Below is a small trained network, with its code and all its weights. Each question gives an input and a class and asks what happens when units are switched off, that is, made to give their printed mean instead of their output.

import numpy as np


def w(rows, s, z=0):
    codes = np.array(rows[::2]) - 128.0
    scale = np.full(codes.shape[1], s)
    scale[-1] = z or s
    return codes * scale


def norm(h):
    return h / np.sqrt((h * h).mean(-1, keepdims=True) + 1e-5)


def f(y):
    return np.maximum(y, 0)


def log_softmax(a):
    a = a - a.max(-1, keepdims=True)
    return a - np.log(np.exp(a).sum(-1, keepdims=True))


def net(x, mask):
    res = np.array(x, float).reshape(1, 6) / 4 @ E
    u = 0
    for l in range(3):
        y = f(norm(res) @ A[l][:, :-1].T + A[l][:, -1])
        res = res + np.where(mask[u : u + 7], y, B[l][:, -1]) @ B[l][:, :-1]
        u += 7
    return log_softmax(norm(res)[-1] @ U[:, :-1].T + U[:, -1])


A, B = {}, {}
E = w([
[97,211,200,136,179,153],'x0',
[5,68,255,124,199,89],'x1',
[191,159,15,192,112,30],'x2',
[147,169,64,64,82,133],'x3',
[133,78,141,33,137,110],'x4',
[192,104,179,155,117,96],'x5',
],0.0059)
A[0] = w([
[106,80,80,188,117,139,167],'L0N1',
[158,113,206,229,169,119,122],'L0N2',
[135,171,118,163,199,89,23],'L0N3',
[102,176,97,76,139,150,26],'L0N4',
[162,171,172,89,126,15,253],'L0N5',
[97,122,74,2,134,150,95],'L0N6',
[11,209,46,115,57,117,129],'L0N7',
],0.007,0.0032)
B[0] = w([
[169,93,144,136,87,122,199],'L0N1',
[158,60,100,74,129,99,233],'L0N2',
[56,116,2,63,190,201,160],'L0N3',
[97,179,82,142,87,153,161],'L0N4',
[96,31,141,152,129,151,253],'L0N5',
[110,186,114,128,216,57,233],'L0N6',
[140,75,146,170,140,147,244],'L0N7',
],0.0081,0.0038)
A[1] = w([
[76,75,142,132,58,141,183],'L1N1',
[99,207,97,135,121,194,117],'L1N2',
[163,180,141,131,32,108,46],'L1N3',
[150,183,2,172,131,122,74],'L1N4',
[198,167,109,119,143,164,252],'L1N5',
[146,100,204,134,161,110,198],'L1N6',
[81,143,122,155,166,42,149],'L1N7',
],0.0091,0.0023)
B[1] = w([
[15,231,227,218,126,168,193],'L1N1',
[126,25,230,100,95,79,189],'L1N2',
[173,201,161,196,135,170,156],'L1N3',
[8,185,254,67,146,137,254],'L1N4',
[78,178,200,173,140,41,215],'L1N5',
[153,90,151,28,94,143,219],'L1N6',
[146,167,26,48,147,240,198],'L1N7',
],0.0056,0.0058)
A[2] = w([
[162,194,182,214,66,147,3],'L2N1',
[202,94,124,40,84,138,114],'L2N2',
[136,140,160,153,80,119,69],'L2N3',
[105,154,103,2,105,118,187],'L2N4',
[153,145,112,137,129,164,53],'L2N5',
[137,246,96,144,98,115,246],'L2N6',
[40,104,120,133,49,77,217],'L2N7',
],0.0084,0.0037)
B[2] = w([
[111,146,70,178,82,61,181],'L2N1',
[143,176,50,160,147,79,167],'L2N2',
[133,159,83,254,57,128,154],'L2N3',
[91,149,145,23,99,160,244],'L2N4',
[237,143,153,156,173,204,128],'L2N5',
[62,83,235,160,108,164,214],'L2N6',
[219,223,163,83,145,108,253],'L2N7',
],0.0087,0.0056)
U = w([
[73,146,222,59,136,131,215],'0',
[194,128,103,161,109,153,2],'1',
[196,26,107,152,161,83,94],'2',
[96,166,51,168,185,146,25],'3',
[201,160,89,102,119,101,59],'4',
[113,180,128,213,76,93,171],'5',
[90,142,6,77,184,125,104],'6',
],0.014,0.0057)

Each question gives the input, the list of numbers given to net, and the class t.
The units are the neurons (one row each of A and B). Each row of codes is followed by its name. A weight is (code - 128) times the scale printed after its matrix; where a second scale follows, it is the last column's (A, B and U).
mask holds one flag per neuron, layer by layer. A switched-off neuron (its flag False) gives its mean, the last column of its row in B, instead of its output. The means were averaged over made-up inputs and are rounded, as every weight is.
A unit's drop is (log p(t) with every unit on - log p(t) with that unit switched off) / (log p(t) with every unit on - log p(t) with every unit switched off).
The circuit of an input: a set's keep is (log p(t) with only the set's units on - log p(t) with every unit switched off) / (log p(t) with every unit on - log p(t) with every unit switched off). Starting from the 12 units with the biggest drops (on a tie, the unit counted first), units are removed one at a time, each time the one whose removal leaves the highest keep (on an exact tie, the one counted first), for as long as the keep stays at least 0.8.
circuit, biggest first: the units of the circuit, biggest drop first
unit that matters most: the unit with the biggest drop
top k neurons: the k neurons with the biggest drops, biggest first
top k neurons in layer l: the k neurons of layer l with the biggest drops, biggest first
drop when u is switched off: that unit's drop, to one decimal
input [-8,-7,-7,-8,4,3], class 5: unit that matters most : L1N1
input [-6,-2,4,-3,1,-3], class 5: circuit, biggest first : [L0N2 L1N6]
input [-2,0,1,0,-6,8], class 1: circuit, biggest first : [L0N2 L0N6 L1N4]
input [-4,5,8,6,1,1], class 4: top 3 neurons : [L2N7 L0N5 L2N6]
input [-5,-1,-4,-6,-1,2], class 2: circuit, biggest first : [L1N4 L2N4]
input [-7,-6,-1,7,6,-2], class 0: circuit, biggest first : [L1N4 L2N6 L0N2 L0N6]
input [-4,-2,6,-8,-6,8], class 2: circuit, biggest first : [L0N2 L1N1]
input [-6,7,4,-6,-7,3], class 2: circuit, biggest first : [L1N4 L0N2]
input [-8,-7,6,-6,8,-6], class 0: circuit, biggest first : [L1N4 L2N4]
input [-3,-8,0,7,0,3], class 0: top 3 neurons : [L1N4 L2N6 L2N4]
input [-5,8,7,-1,-8,3], class 2: top 2 neurons : [L0N2 L1N4]
input [7,-6,-2,-5,-1,7], class 4: top 2 neurons in layer 0 : [L0N2 L0N7]
input [-1,1,-4,3,-8,2], class 5: circuit, biggest first : [L1N4 L2N1 L2N4]
input [4,-1,5,-8,-4,3], class 2: top 2 neurons : [L0N2 L0N6]
input [-6,-5,-5,-6,6,8], class 4: circuit, biggest first : [L2N2]
input [3,3,4,7,6,-6], class 6: circuit, biggest first : [L0N6 L1N7]
input [-2,6,4,5,-8,-2], class 3: top 3 neurons in layer 1 : [L1N5 L1N2 L1N7]
input [-7,-7,0,7,4,-2], class 0: top 2 neurons : [L1N4 L2N6]
input [4,1,0,-3,6,-8], class 6: top 2 neurons in layer 2 : [L2N6 L2N7]
input [-1,-7,3,4,3,2], class 0: circuit, biggest first : [L1N4]
input [-7,2,4,-3,-1,-5], class 5: top 2 neurons in layer 1 : [L1N1 L1N6]
input [-7,1,-1,4,3,-4], class 6: top 4 neurons : [L0N6 L1N1 L1N5 L1N7]
input [2,-6,-5,4,-8,0], class 5: top 2 neurons in layer 2 : [L2N1 L2N3]
input [-8,1,1,5,-4,0], class 5: top 3 neurons : [L0N1 L0N2 L1N1]
input [-1,6,3,4,-8,-2], class 3: top 3 neurons : [L0N7 L0N3 L1N4]
input [0,-6,-2,-5,4,8], class 2: drop when L2N7 is switched off : 0.2
input [-5,7,3,4,5,-8], class 6: drop when L0N6 is switched off : 0.7
input [-4,-6,-6,-4,-5,-5], class 5: drop when L0N7 is switched off : 0.0
input [4,0,3,-6,1,-3], class 6: drop when L1N4 is switched off : 0.1
input [-1,0,8,-5,0,3], class 2: unit that matters most : L0N5
